Below are the code and all the weights of a small trained network. Each question names an input and a class and asks about switching units off, where a switched-off unit gives its printed mean instead of its output.

import numpy as np


def w(rows, s, z=0):
    codes = np.array(rows[::2]) - 128.0
    scale = np.full(codes.shape[1], s)
    scale[-1] = z or s
    return codes * scale


def f(y):
    return y / 2 * (1 + np.tanh(0.7978845608 * (y + 0.044715 * y**3)))


def log_softmax(a):
    a = a - a.max(-1, keepdims=True)
    return a - np.log(np.exp(a).sum(-1, keepdims=True))


def net(x, mask):
    res = np.array(x, float).reshape(1, 3) / 4 @ E
    y = f(res @ A[0][:, :-1].T + A[0][:, -1])
    res = res + np.where(mask, y, B[0][:, -1]) @ B[0][:, :-1]
    return log_softmax(res[-1] @ U[:, :-1].T + U[:, -1])


A, B = {}, {}
E = w([
[170,180,105,133,10],'x0',
[199,105,210,164,132],'x1',
[98,137,209,29,84],'x2',
],0.011)
A[0] = w([
[54,154,45,92,118,136],'n1',
[156,205,65,116,45,101],'n2',
[180,164,135,173,36,111],'n3',
[106,108,137,104,255,106],'n4',
[45,87,184,147,189,121],'n5',
[120,88,112,173,196,108],'n6',
[151,144,53,160,161,112],'n7',
[139,177,173,9,168,120],'n8',
[94,109,200,59,94,105],'n9',
[80,174,213,92,135,92],'n10',
[166,120,85,179,164,126],'n11',
[35,148,74,115,109,91],'n12',
[63,150,56,86,135,92],'n13',
[106,145,77,85,151,82],'n14',
[179,131,63,172,160,104],'n15',
[98,134,150,4,88,99],'n16',
[203,122,169,149,109,121],'n17',
[167,95,177,169,111,124],'n18',
[198,94,180,158,132,82],'n19',
[199,94,180,131,161,114],'n20',
[176,192,113,126,76,90],'n21',
[138,177,135,129,157,247],'n22',
[65,68,154,153,171,98],'n23',
[208,110,191,143,156,121],'n24',
[189,143,68,174,124,117],'n25',
[133,123,95,184,142,113],'n26',
[82,53,153,118,184,81],'n27',
[212,121,178,161,126,97],'n28',
[155,115,60,192,131,94],'n29',
[90,142,174,74,97,107],'n30',
],0.012,0.015)
B[0] = w([
[35,21,108,128,203,187],'n1',
[169,180,73,30,139,194],'n2',
[168,211,66,11,127,198],'n3',
[175,200,95,44,87,199],'n4',
[173,234,38,30,58,195],'n5',
[185,138,132,85,98,166],'n6',
[148,58,180,142,129,163],'n7',
[172,133,176,160,134,203],'n8',
[217,80,183,168,122,199],'n9',
[200,49,148,150,145,176],'n10',
[176,109,228,133,106,171],'n11',
[117,27,67,193,230,159],'n12',
[96,2,52,182,193,161],'n13',
[167,28,29,148,150,136],'n14',
[182,46,204,163,97,167],'n15',
[201,80,183,185,143,208],'n16',
[68,57,55,103,168,172],'n17',
[69,79,98,140,186,166],'n18',
[136,43,77,159,220,157],'n19',
[65,84,57,144,196,170],'n20',
[227,204,39,82,104,165],'n21',
[21,204,212,100,101,250],'n22',
[189,202,101,81,119,164],'n23',
[50,36,73,160,179,181],'n24',
[168,141,184,94,128,173],'n25',
[174,91,190,178,79,153],'n26',
[217,160,56,86,106,168],'n27',
[103,66,74,170,217,168],'n28',
[235,96,198,164,127,165],'n29',
[187,76,164,147,106,179],'n30',
],0.0081,0.014)
U = w([
[199,115,224,163,141,115],'0',
[163,191,56,69,136,106],'1',
[68,91,67,153,202,125],'2',
[9,207,227,116,106,251],'3',
[106,166,129,180,107,92],'4',
],0.014)

Each question gives the input, the list of numbers given to net, and the class t.
The units are the neurons (one row each of A and B). Each row of codes is followed by its name. A weight is (code - 128) times the scale printed after its matrix; where a second scale follows, it is the last column's (A, B and U).
mask holds one flag per neuron, in row order. A switched-off neuron (its flag False) gives its mean, the last column of its row in B, instead of its output. The means were averaged over made-up inputs and are rounded, as every weight is.
A unit's drop is (log p(t) with every unit on - log p(t) with that unit switched off) / (log p(t) with every unit on - log p(t) with every unit switched off).
The circuit of an input: a set's keep is (log p(t) with only the set's units on - log p(t) with every unit switched off) / (log p(t) with every unit on - log p(t) with every unit switched off). Starting from the 12 units with the biggest drops (on a tie, the unit counted first), units are removed one at a time, each time the one whose removal leaves the highest keep (on an exact tie, the one counted first), for as long as the keep stays at least 0.8.
units of the circuit, in order: the units of the circuit, biggest drop first
most important unit: the unit with the biggest drop
k most important neurons: the k neurons with the biggest drops, biggest first
drop when u is switched off: that unit's drop, to one decimal
input [-3,-7,6], class 2: units of the circuit, in order	n1
input [4,-8,-7], class 2: 3 most important neurons	n1, n13, n12
input [5,-2,5], class 0: 2 most important neurons	n16, n5
input [-8,8,5], class 1: 3 most important neurons	n5, n4, n27
input [-8,6,-6], class 1: 2 most important neurons	n5, n4
input [7,-8,-7], class 2: 3 most important neurons	n1, n13, n12
input [6,-2,-6], class 0: 3 most important neurons	n29, n15, n5
input [6,-3,6], class 0: 3 most important neurons	n16, n5, n9
input [-8,0,7], class 1: 4 most important neurons	n5, n4, n27, n23
input [8,-1,-8], class 0: 2 most important neurons	n29, n15
input [8,8,5], class 1: 2 most important neurons	n3, n21
input [-8,-4,5], class 1: drop when n5 is switched off	0.2
input [-8,7,4], class 1: drop when n5 is switched off	0.3
input [-3,-5,5], class 0: most important unit	n16
input [8,4,6], class 1: drop when n3 is switched off	1.0
